Below is a small trained network, with its code and all its weights. Each question gives an input and a class and asks what happens when units are switched off, that is, made to give their printed mean instead of their output.

import numpy as np


def w(rows, s, z=0):
    codes = np.array(rows[::2]) - 128.0
    scale = np.full(codes.shape[1], s)
    scale[-1] = z or s
    return codes * scale


def f(y):
    return y / 2 * (1 + np.tanh(0.7978845608 * (y + 0.044715 * y**3)))


def log_softmax(a):
    a = a - a.max(-1, keepdims=True)
    return a - np.log(np.exp(a).sum(-1, keepdims=True))


def net(x, mask):
    res = np.array(x, float).reshape(1, 8) / 4 @ E
    y = f(res @ A[0][:, :-1].T + A[0][:, -1])
    res = res + np.where(mask, y, B[0][:, -1]) @ B[0][:, :-1]
    return log_softmax(res[-1] @ U[:, :-1].T + U[:, -1])


A, B = {}, {}
E = w([
[131,128,126,128,125,128,127],'x0',
[129,126,129,127,127,129,134],'x1',
[132,130,84,76,41,75,212],'x2',
[135,135,136,126,140,133,135],'x3',
[234,64,140,96,123,118,85],'x4',
[196,98,14,228,175,104,159],'x5',
[199,193,179,221,63,129,140],'x6',
[89,121,204,145,154,1,141],'x7',
],0.0075)
A[0] = w([
[153,153,169,188,81,139,124,60],'N1',
[129,165,52,189,180,112,111,134],'N2',
[113,139,171,85,96,180,126,1],'N3',
[203,87,136,85,112,108,90,247],'N4',
[115,144,148,101,87,148,93,28],'N5',
[170,160,144,126,53,116,180,106],'N6',
[108,122,89,52,198,104,128,86],'N7',
[47,182,83,161,111,133,135,224],'N8',
[166,121,100,140,158,99,139,109],'N9',
[133,141,162,141,143,31,124,95],'N10',
[93,140,196,87,95,123,115,56],'N11',
[89,148,203,116,127,174,56,151],'N12',
[180,169,66,98,75,244,125,68],'N13',
[126,134,177,212,172,153,75,155],'N14',
[122,139,103,83,58,89,186,141],'N15',
],0.011,0.0042)
B[0] = w([
[95,100,24,186,70,126,22,189],'N1',
[150,73,140,52,90,68,178,229],'N2',
[136,77,103,154,52,59,218,162],'N3',
[97,226,161,132,152,56,84,249],'N4',
[156,50,128,105,109,93,155,145],'N5',
[121,167,54,122,125,154,163,209],'N6',
[45,127,69,220,77,130,67,196],'N7',
[128,197,192,110,125,29,101,222],'N8',
[160,103,170,95,106,90,179,176],'N9',
[81,96,196,166,99,254,186,206],'N10',
[216,78,92,163,109,101,151,196],'N11',
[162,135,102,98,127,123,164,237],'N12',
[105,102,223,178,129,160,145,254],'N13',
[146,156,71,94,163,178,153,238],'N14',
[123,133,103,81,222,190,134,224],'N15',
],0.0099,0.0071)
U = w([
[180,18,111,107,75,61,180,47],'0',
[51,123,11,231,69,126,85,67],'1',
[66,79,238,191,120,177,173,54],'2',
[124,149,131,120,122,111,130,255],'3',
[129,226,182,108,121,52,106,80],'4',
[126,150,42,64,185,183,160,77],'5',
[118,148,133,117,109,109,124,205],'6',
[126,143,126,126,117,110,133,208],'7',
],0.012,0.008)

Each question gives the input, the list of numbers given to net, and the class t.
The units are the neurons (one row each of A and B). Each row of codes is followed by its name. A weight is (code - 128) times the scale printed after its matrix; where a second scale follows, it is the last column's (A, B and U).
mask holds one flag per neuron, in row order. A switched-off neuron (its flag False) gives its mean, the last column of its row in B, instead of its output. The means were averaged over made-up inputs and are rounded, as every weight is.
A unit's drop is (log p(t) with every unit on - log p(t) with that unit switched off) / (log p(t) with every unit on - log p(t) with every unit switched off).
The circuit of an input: a set's keep is (log p(t) with only the set's units on - log p(t) with every unit switched off) / (log p(t) with every unit on - log p(t) with every unit switched off). Starting from the 12 units with the biggest drops (on a tie, the unit counted first), units are removed one at a time, each time the one whose removal leaves the highest keep (on an exact tie, the one counted first), for as long as the keep stays at least 0.8.
circuit, biggest first: the units of the circuit, biggest drop first
k most important neurons: the k neurons with the biggest drops, biggest first
drop of u: that unit's drop, to one decimal
input [-3,-6,8,-6,-8,6,0,-6], class 4: circuit, biggest first	[N8]
input [-4,6,8,6,4,0,4,-7], class 5: 2 most important neurons	[N6, N15]
input [4,-2,-1,-2,-1,-7,-6,2], class 0: circuit, biggest first	[N11, N3]
input [2,5,-7,2,-7,5,3,-6], class 4: 3 most important neurons	[N8, N10, N15]
input [5,5,-5,0,4,-7,1,-4], class 0: circuit, biggest first	[N3, N5]
input [3,0,0,-2,3,0,4,5], class 2: 3 most important neurons	[N10, N8, N7]
input [4,6,-8,-6,3,2,2,2], class 5: 2 most important neurons	[N14, N8]
input [-5,-7,-8,-2,0,1,4,5], class 5: 2 most important neurons	[N14, N13]
input [-8,3,8,-2,5,-8,2,-8], class 0: 3 most important neurons	[N3, N5, N11]
input [6,7,8,-7,8,4,-2,1], class 4: 2 most important neurons	[N4, N14]
input [7,7,4,7,-5,8,-1,-1], class 0: 2 most important neurons	[N2, N4]
input [-1,3,-5,-4,-4,-6,3,-6], class 0: 2 most important neurons	[N3, N12]
input [0,-5,-5,0,-3,-4,0,-1], class 5: circuit, biggest first	[N14, N12]
input [6,3,0,-1,5,-8,4,-4], class 0: circuit, biggest first	[N3]
input [4,-4,6,-6,-6,1,-8,8], class 1: 2 most important neurons	[N7, N13]
input [-7,-2,-7,-3,-8,-4,-6,-2], class 4: 2 most important neurons	[N8, N1]
input [2,4,-7,3,-8,-3,-1,-7], class 4: 2 most important neurons	[N8, N10]
input [-3,6,-5,5,8,-3,4,-2], class 4: 2 most important neurons	[N4, N10]
input [5,0,0,4,-3,-6,1,2], class 0: circuit, biggest first	[N11, N4]
input [5,1,5,6,4,-7,0,3], class 0: circuit, biggest first	[N11]
input [1,5,-5,-4,3,2,5,-6], class 2: drop of N12	0.1
input [-8,1,6,-2,8,7,1,-1], class 3: drop of N10	-0.1
input [-7,-4,-8,1,5,-6,7,4], class 5: drop of N13	0.1
